Below is a small trained network, with its code and all its weights. Each question gives an input and a target symbol and asks what happens when units are switched off, that is, made to give their printed mean instead of their output.

import numpy as np


def w(rows, s, z=0):
    codes = np.array(rows[::2]) - 128.0
    scale = np.full(codes.shape[1], s)
    scale[-1] = z or s
    return codes * scale


def f(y):
    return y / 2 * (1 + np.tanh(0.7978845608 * (y + 0.044715 * y**3)))


def softmax(a):
    e = np.exp(a - a.max(-1, keepdims=True))
    return e / e.sum(-1, keepdims=True)


def log_softmax(a):
    a = a - a.max(-1, keepdims=True)
    return a - np.log(np.exp(a).sum(-1, keepdims=True))


def net(x, mask):
    ids = ['ΓΔΠΣβεηλξτφ'.index(c) for c in x.split()]
    T = len(ids)
    res = E[ids] + P[:T]
    q, k, v = (res @ M[0].T for M in (Q, K, V))
    z = softmax(np.where(np.tri(T) > 0, q @ k.T / 4**0.5, -1e9)) @ v
    res = res + np.where(mask[0], z, O[0][:, -1]) @ O[0][:, :-1]
    y = f(res @ A[0][:, :-1].T + A[0][:, -1])
    res = res + np.where(mask[1:13], y, B[0][:, -1]) @ B[0][:, :-1]
    return log_softmax(res[-1] @ U[:, :-1].T + U[:, -1])


Q, K, V, O, A, B = {}, {}, {}, {}, {}, {}
E = w([
[96,250,133,142,149,145,150,154],'Γ',
[111,138,107,113,163,68,79,189],'Δ',
[69,140,156,135,197,163,84,122],'Π',
[137,63,98,212,73,102,44,123],'Σ',
[171,155,63,190,194,172,133,129],'β',
[171,144,149,100,134,63,123,57],'ε',
[73,172,194,203,63,124,81,102],'η',
[142,142,88,32,63,131,164,125],'λ',
[186,114,213,114,163,149,147,155],'ξ',
[127,100,107,151,131,111,211,65],'τ',
[154,63,68,41,165,209,128,79],'φ',
],0.021)
P = w([
[16,48,149,76,163,11,51,178],'0',
[78,145,78,254,140,79,208,128],'1',
[90,105,91,195,198,65,148,125],'2',
[100,109,89,208,178,64,132,133],'3',
[121,118,76,222,151,72,101,154],'4',
[159,166,85,93,98,175,100,89],'5',
[161,170,95,92,103,171,85,106],'6',
[175,182,103,98,90,164,71,118],'7',
[163,173,108,87,89,165,66,130],'8',
[170,173,113,88,68,173,65,143],'9',
[155,173,120,81,81,163,67,150],'10',
],0.0075)
Q[0] = w([
[122,244,162,93,118,144,167,156],'H0',
[87,54,76,160,121,147,167,208],'H0',
[138,127,123,46,128,194,209,115],'H0',
[125,135,144,60,107,245,167,191],'H0',
],0.011)
K[0] = w([
[110,235,139,90,129,99,59,126],'H0',
[66,75,98,92,106,198,158,182],'H0',
[47,116,53,93,125,95,90,64],'H0',
[98,179,7,89,89,192,39,103],'H0',
],0.011)
V[0] = w([
[28,136,20,128,127,78,145,71],'H0',
[102,54,164,91,77,114,126,167],'H0',
[105,185,109,86,113,122,49,128],'H0',
[150,151,140,94,124,105,176,255],'H0',
],0.0069)
O[0] = w([
[68,85,157,174,131,2,140,232,2],'H0',
[71,170,205,86,88,100,123,56,119],'H0',
[124,153,82,221,99,93,151,122,142],'H0',
[142,186,99,95,187,91,106,68,232],'H0',
],0.0076,0.0018)
A[0] = w([
[77,124,141,121,183,234,154,81,100],'N0',
[180,118,130,172,114,140,172,96,120],'N1',
[105,142,154,147,179,222,64,201,42],'N2',
[147,85,84,143,109,108,184,52,20],'N3',
[157,15,121,85,174,147,140,157,183],'N4',
[131,149,73,110,51,96,106,137,104],'N5',
[110,12,201,169,177,2,134,194,64],'N6',
[92,114,68,84,131,93,104,109,153],'N7',
[63,152,144,174,169,113,148,61,57],'N8',
[54,90,81,185,123,77,137,195,15],'N9',
[70,119,159,243,127,39,170,225,84],'N10',
[89,114,169,82,113,80,116,73,2],'N11',
],0.012,0.0047)
B[0] = w([
[165,94,140,163,101,82,133,189,176],'N0',
[81,155,148,121,148,163,168,99,152],'N1',
[90,68,144,120,145,81,200,69,181],'N2',
[108,78,166,55,151,166,94,96,144],'N3',
[132,180,89,159,73,113,100,95,186],'N4',
[111,54,159,163,168,97,146,156,157],'N5',
[177,129,162,131,141,184,158,134,251],'N6',
[121,143,166,125,79,138,146,204,174],'N7',
[45,144,136,162,109,133,168,153,145],'N8',
[95,148,84,77,124,248,170,185,176],'N9',
[132,97,106,109,122,42,59,59,230],'N10',
[148,113,65,170,101,107,167,79,140],'N11',
],0.011)
U = w([
[194,161,154,187,162,254,214,175,111],'Γ',
[144,147,31,173,169,126,157,110,97],'Δ',
[101,100,138,146,94,93,165,154,122],'Π',
[199,115,141,103,126,38,110,74,136],'Σ',
[136,120,119,62,159,136,111,201,162],'β',
[93,225,121,132,153,105,86,149,253],'ε',
[114,145,115,73,88,168,187,57,101],'η',
[106,181,105,178,27,174,128,125,116],'λ',
[55,86,165,132,180,170,146,103,95],'ξ',
[148,77,96,173,80,175,72,131,63],'τ',
[71,125,186,166,74,147,28,93,108],'φ',
],0.0099,0.0066)

Each question gives the input, a string of symbols that net reads in full, and the target symbol t.
The units are the heads (4 rows each of Q, K, V and O) and the neurons (one row each of A and B). Each row of codes is followed by its name. A weight is (code - 128) times the scale printed after its matrix; where a second scale follows, it is the last column's (O, A, B and U).
mask holds one flag per unit, heads first, then neurons. A switched-off unit (its flag False) gives its mean, the last column of its rows in O or B, instead of its output. The means were averaged over made-up inputs and are rounded, as every weight is.
A unit's drop is (log p(t) with every unit on - log p(t) with that unit switched off) / (log p(t) with every unit on - log p(t) with every unit switched off).
The circuit of an input: a set's keep is (log p(t) with only the set's units on - log p(t) with every unit switched off) / (log p(t) with every unit on - log p(t) with every unit switched off). Starting from the 12 units with the biggest drops (on a tie, the unit counted first), units are removed one at a time, each time the one whose removal leaves the highest keep (on an exact tie, the one counted first), for as long as the keep stays at least 0.8.
circuit, biggest first: the units of the circuit, biggest drop first
top k neurons: the k neurons with the biggest drops, biggest first
drop when u is switched off: that unit's drop, to one decimal
input ξ ξ Γ ξ Γ Δ ε, target η: top neuron : [N10]
input ξ ξ η τ ξ ξ Γ, target Δ: top 2 neurons : [N7 N2]
input τ τ ξ ε, target η: circuit, biggest first : [N10 H0]
input β ξ Π Π, target Π: circuit, biggest first : [N0 N2 N8 H0]
input Δ Γ ξ β Σ λ ε Σ ξ Π, target ξ: top 3 neurons : [N2 N10 N4]
input ξ ε Δ Π, target Π: circuit, biggest first : [N0 N8 H0 N2]
input φ Π τ Δ, target β: circuit, biggest first : [N9 H0]
input β ξ ξ ξ Γ, target Δ: top 3 neurons : [N9 N7 N2]
input ε ξ ξ β λ ε λ φ, target λ: circuit, biggest first : [N4 H0]
input ξ λ β Σ, target φ: circuit, biggest first : [H0 N6 N3]
input ε Δ λ τ, target η: top 2 neurons : [N10 N9]
input ξ Δ φ Δ η, target λ: top 4 neurons : [N10 N8 N11 N3]
input Δ Δ ε Δ, target β: circuit, biggest first : [N10 N9 H0 N6]
input ξ ξ ξ τ, target ξ: top 2 neurons : [N3 N8]
input λ Γ λ Δ λ, target Π: top 2 neurons : [N5 N7]
input ξ Δ η, target λ: top neuron : [N8]
input Δ Δ ξ, target Σ: top 3 neurons : [N10 N9 N7]
input η η ξ β τ, target ξ: drop when N0 is switched off : 0.1
input ε Δ Δ ξ, target Σ: drop when H0 is switched off : 1.8
input Δ Σ φ, target λ: drop when N9 is switched off : 0.0
